Here is a tiny trained network, its code and every weight. The questions are about switching its units off for an input and a class, where a switched-off unit gives its printed mean instead of its output.

import numpy as np


def w(rows, s, z=0):
    codes = np.array(rows[::2]) - 128.0
    scale = np.full(codes.shape[1], s)
    scale[-1] = z or s
    return codes * scale


def f(y):
    return np.maximum(y, 0)


def log_softmax(a):
    a = a - a.max(-1, keepdims=True)
    return a - np.log(np.exp(a).sum(-1, keepdims=True))


def net(x, mask):
    res = np.array(x, float).reshape(1, 2) / 4 @ E
    y = f(res @ A[0][:, :-1].T + A[0][:, -1])
    res = res + np.where(mask, y, B[0][:, -1]) @ B[0][:, :-1]
    return log_softmax(res[-1] @ U[:, :-1].T + U[:, -1])


A, B = {}, {}
E = w([
[87,112,153,9,96,59],'x0',
[14,181,92,63,237,147],'x1',
],0.014)
A[0] = w([
[52,186,94,143,164,174,57],'n1',
[76,135,79,111,117,169,247],'n2',
[80,191,121,117,175,156,145],'n3',
[66,135,144,52,60,73,54],'n4',
[150,79,132,140,108,105,147],'n5',
[108,86,156,14,68,50,108],'n6',
[129,138,150,71,117,121,253],'n7',
[148,177,66,200,125,195,134],'n8',
[116,155,72,213,132,200,117],'n9',
[161,94,196,152,99,137,54],'n10',
[204,52,189,168,93,114,201],'n11',
[109,147,84,83,144,138,71],'n12',
[171,107,167,160,118,147,158],'n13',
[51,179,107,86,116,189,54],'n14',
[125,134,123,114,190,145,83],'n15',
[112,45,205,132,50,134,55],'n16',
[134,136,136,157,104,142,253],'n17',
[154,120,141,216,211,246,92],'n18',
[171,120,137,182,64,105,47],'n19',
],0.012,0.013)
B[0] = w([
[190,231,115,49,136,86,193],'n1',
[208,87,172,140,168,236,223],'n2',
[215,191,157,67,101,171,211],'n3',
[85,130,199,125,77,41,177],'n4',
[188,166,154,91,130,169,172],'n5',
[45,65,175,130,115,55,210],'n6',
[96,73,176,103,105,201,212],'n7',
[87,50,178,106,80,67,214],'n8',
[90,65,170,114,85,62,210],'n9',
[176,213,25,2,100,73,163],'n10',
[125,167,153,107,131,174,251],'n11',
[144,196,81,74,96,56,156],'n12',
[150,151,156,100,168,154,191],'n13',
[169,194,114,89,123,66,175],'n14',
[146,195,134,67,121,89,159],'n15',
[162,230,73,113,131,76,169],'n16',
[118,124,203,141,98,207,218],'n17',
[46,80,172,114,69,28,229],'n18',
[132,222,92,102,123,100,181],'n19',
],0.0091,0.019)
U = w([
[79,71,148,129,103,64,84],'0',
[181,194,128,120,127,133,82],'1',
[145,49,157,134,133,251,254],'2',
[143,117,92,160,131,123,101],'3',
[150,119,109,148,138,133,93],'4',
],0.022,0.0092)

Each question gives the input, the list of numbers given to net, and the class t.
The units are the neurons (one row each of A and B). Each row of codes is followed by its name. A weight is (code - 128) times the scale printed after its matrix; where a second scale follows, it is the last column's (A, B and U).
mask holds one flag per neuron, in row order. A switched-off neuron (its flag False) gives its mean, the last column of its row in B, instead of its output. The means were averaged over made-up inputs and are rounded, as every weight is.
A unit's drop is (log p(t) with every unit on - log p(t) with that unit switched off) / (log p(t) with every unit on - log p(t) with every unit switched off).
The circuit of an input: a set's keep is (log p(t) with only the set's units on - log p(t) with every unit switched off) / (log p(t) with every unit on - log p(t) with every unit switched off). Starting from the 12 units with the biggest drops (on a tie, the unit counted first), units are removed one at a time, each time the one whose removal leaves the highest keep (on an exact tie, the one counted first), for as long as the keep stays at least 0.8.
circuit, biggest first: the units of the circuit, biggest drop first
most important unit: the unit with the biggest drop
k most important neurons: the k neurons with the biggest drops, biggest first
drop of u: that unit's drop, to one decimal
input [3,-4], class 1: circuit, biggest first : n18
input [-8,-8], class 0: 3 most important neurons : n18, n8, n9
input [5,-6], class 1: 4 most important neurons : n18, n16, n8, n9
input [-4,4], class 0: 4 most important neurons : n18, n9, n8, n11
input [4,5], class 1: 4 most important neurons : n18, n8, n3, n9
input [0,-3], class 2: 2 most important neurons : n1, n14
input [-4,-4], class 0: 4 most important neurons : n2, n3, n8, n18
input [-8,7], class 0: 2 most important neurons : n18, n9
input [7,-8], class 1: 3 most important neurons : n16, n18, n11
input [-4,2], class 0: 3 most important neurons : n18, n11, n9
input [-3,2], class 2: drop of n4 : 0.2
input [0,4], class 1: drop of n1 : 0.1
input [-3,0], class 2: drop of n6 : 0.4
input [-6,3], class 0: drop of n3 : 0.0
input [2,-3], class 2: most important unit : n1
